Below are the code and all the weights of a small trained network. Each question names an input and a target symbol and asks about switching units off, where a switched-off unit gives its printed mean instead of its output.

import numpy as np


def w(rows, s, z=0):
    codes = np.array(rows[::2]) - 128.0
    scale = np.full(codes.shape[1], s)
    scale[-1] = z or s
    return codes * scale


def norm(h):
    return h / np.sqrt((h * h).mean(-1, keepdims=True) + 1e-5)


def f(y):
    return np.maximum(y, 0)


def softmax(a):
    e = np.exp(a - a.max(-1, keepdims=True))
    return e / e.sum(-1, keepdims=True)


def log_softmax(a):
    a = a - a.max(-1, keepdims=True)
    return a - np.log(np.exp(a).sum(-1, keepdims=True))


def net(x, mask):
    ids = ['δεζθλμξπτφψ'.index(c) for c in x.split()]
    T = len(ids)
    res = E[ids] + P[:T]
    q, k, v = (norm(res) @ M[0].T for M in (Q, K, V))
    z = softmax(np.where(np.tri(T) > 0, q @ k.T / 3**0.5, -1e9)) @ v
    res = res + np.where(mask[0], z, O[0][:, -1]) @ O[0][:, :-1]
    y = f(norm(res) @ A[0][:, :-1].T + A[0][:, -1])
    res = res + np.where(mask[1:13], y, B[0][:, -1]) @ B[0][:, :-1]
    return log_softmax(norm(res)[-1] @ U[:, :-1].T + U[:, -1])


Q, K, V, O, A, B = {}, {}, {}, {}, {}, {}
E = w([
[122,117,118,108,114],'δ',
[148,108,91,116,157],'ε',
[159,91,154,75,99],'ζ',
[84,167,99,129,215],'θ',
[160,61,81,141,128],'λ',
[31,170,164,74,182],'μ',
[99,4,137,150,108],'ξ',
[135,58,78,139,75],'π',
[54,103,133,92,112],'τ',
[67,233,152,127,67],'φ',
[160,170,165,150,107],'ψ',
],0.021)
P = w([
[34,96,149,144,104],'0',
[208,100,232,115,135],'1',
[54,108,116,106,110],'2',
[235,109,206,71,111],'3',
[76,117,61,56,118],'4',
[254,102,167,34,119],'5',
],0.0085)
Q[0] = w([
[105,142,112,249,131],'head 1',
[186,144,218,130,132],'head 1',
[133,137,107,92,111],'head 1',
],0.018)
K[0] = w([
[86,9,131,231,176],'head 1',
[147,161,243,162,98],'head 1',
[141,116,100,106,126],'head 1',
],0.013)
V[0] = w([
[17,123,143,99,65],'head 1',
[165,133,197,143,178],'head 1',
[213,253,46,140,64],'head 1',
],0.0073)
O[0] = w([
[179,196,117,134,2,253],'head 1',
[126,148,147,127,183,109],'head 1',
[117,164,208,205,92,1],'head 1',
],0.0086,0.0052)
A[0] = w([
[199,181,171,170,192,227],'neuron 1',
[48,110,96,136,136,122],'neuron 2',
[157,215,107,149,79,125],'neuron 3',
[87,189,148,112,129,29],'neuron 4',
[154,67,111,127,165,70],'neuron 5',
[170,167,136,80,172,4],'neuron 6',
[49,163,58,207,84,15],'neuron 7',
[72,150,119,93,148,186],'neuron 8',
[233,149,149,50,127,70],'neuron 9',
[165,79,116,145,96,198],'neuron 10',
[250,123,172,156,174,23],'neuron 11',
[110,145,97,184,217,76],'neuron 12',
],0.014,0.0033)
B[0] = w([
[119,129,183,138,32,204],'neuron 1',
[81,131,190,133,96,214],'neuron 2',
[181,91,141,205,128,185],'neuron 3',
[162,107,190,174,170,182],'neuron 4',
[142,144,97,116,161,188],'neuron 5',
[151,87,61,107,183,172],'neuron 6',
[46,153,4,96,200,176],'neuron 7',
[184,179,141,145,101,253],'neuron 8',
[181,74,118,60,153,247],'neuron 9',
[153,153,188,164,163,235],'neuron 10',
[79,211,244,122,158,191],'neuron 11',
[105,61,180,116,157,163],'neuron 12',
],0.018,0.006)
U = w([
[203,119,80,159,123,221],'δ',
[160,217,106,71,209,58],'ε',
[189,92,132,27,103,73],'ζ',
[35,154,165,116,244,138],'θ',
[136,68,115,186,246,144],'λ',
[106,218,251,126,104,98],'μ',
[57,19,188,111,134,41],'ξ',
[72,96,79,159,159,254],'π',
[59,149,124,52,69,186],'τ',
[136,218,95,195,169,156],'φ',
[182,117,190,223,76,66],'ψ',
],0.012,0.0031)

Each question gives the input, a string of symbols that net reads in full, and the target symbol t.
The units are the heads (3 rows each of Q, K, V and O) and the neurons (one row each of A and B). Each row of codes is followed by its name. A weight is (code - 128) times the scale printed after its matrix; where a second scale follows, it is the last column's (O, A, B and U).
mask holds one flag per unit, heads first, then neurons. A switched-off unit (its flag False) gives its mean, the last column of its rows in O or B, instead of its output. The means were averaged over made-up inputs and are rounded, as every weight is.
A unit's drop is (log p(t) with every unit on - log p(t) with that unit switched off) / (log p(t) with every unit on - log p(t) with every unit switched off).
The circuit of an input: a set's keep is (log p(t) with only the set's units on - log p(t) with every unit switched off) / (log p(t) with every unit on - log p(t) with every unit switched off). Starting from the 12 units with the biggest drops (on a tie, the unit counted first), units are removed one at a time, each time the one whose removal leaves the highest keep (on an exact tie, the one counted first), for as long as the keep stays at least 0.8.
units of the circuit, in order: the units of the circuit, biggest drop first
k most important neurons: the k neurons with the biggest drops, biggest first
drop when u is switched off: that unit's drop, to one decimal
input π ζ λ τ φ τ, target ψ: units of the circuit, in order -> head 1; neuron 3
input λ μ π τ λ, target λ: 2 most important neurons -> neuron 8; neuron 10
input π θ μ ξ, target λ: units of the circuit, in order -> neuron 1; neuron 8; neuron 5
input μ μ μ ξ ψ λ, target μ: units of the circuit, in order -> head 1; neuron 11
input θ τ δ φ π τ, target ψ: 2 most important neurons -> neuron 3; neuron 11
input λ μ ξ τ δ θ, target ζ: units of the circuit, in order -> neuron 1; neuron 9
input τ λ μ ψ ξ τ, target μ: units of the circuit, in order -> head 1; neuron 9; neuron 8
input θ ζ λ ξ, target λ: 2 most important neurons -> neuron 5; neuron 1
input ε φ θ ζ μ, target μ: most important neuron -> neuron 8
input ξ ξ φ ψ λ ε, target μ: 2 most important neurons -> neuron 11; neuron 1
input φ τ π, target π: 2 most important neurons -> neuron 7; neuron 8
input θ λ ζ π φ, target φ: 3 most important neurons -> neuron 7; neuron 3; neuron 8
input μ ε τ μ ψ ζ, target μ: drop when head 1 is switched off -> 2.0
input τ ζ τ, target τ: drop when neuron 2 is switched off -> 0.1
input λ ε ψ, target ψ: drop when head 1 is switched off -> 0.3
input δ μ ξ τ μ, target μ: drop when head 1 is switched off -> -0.1
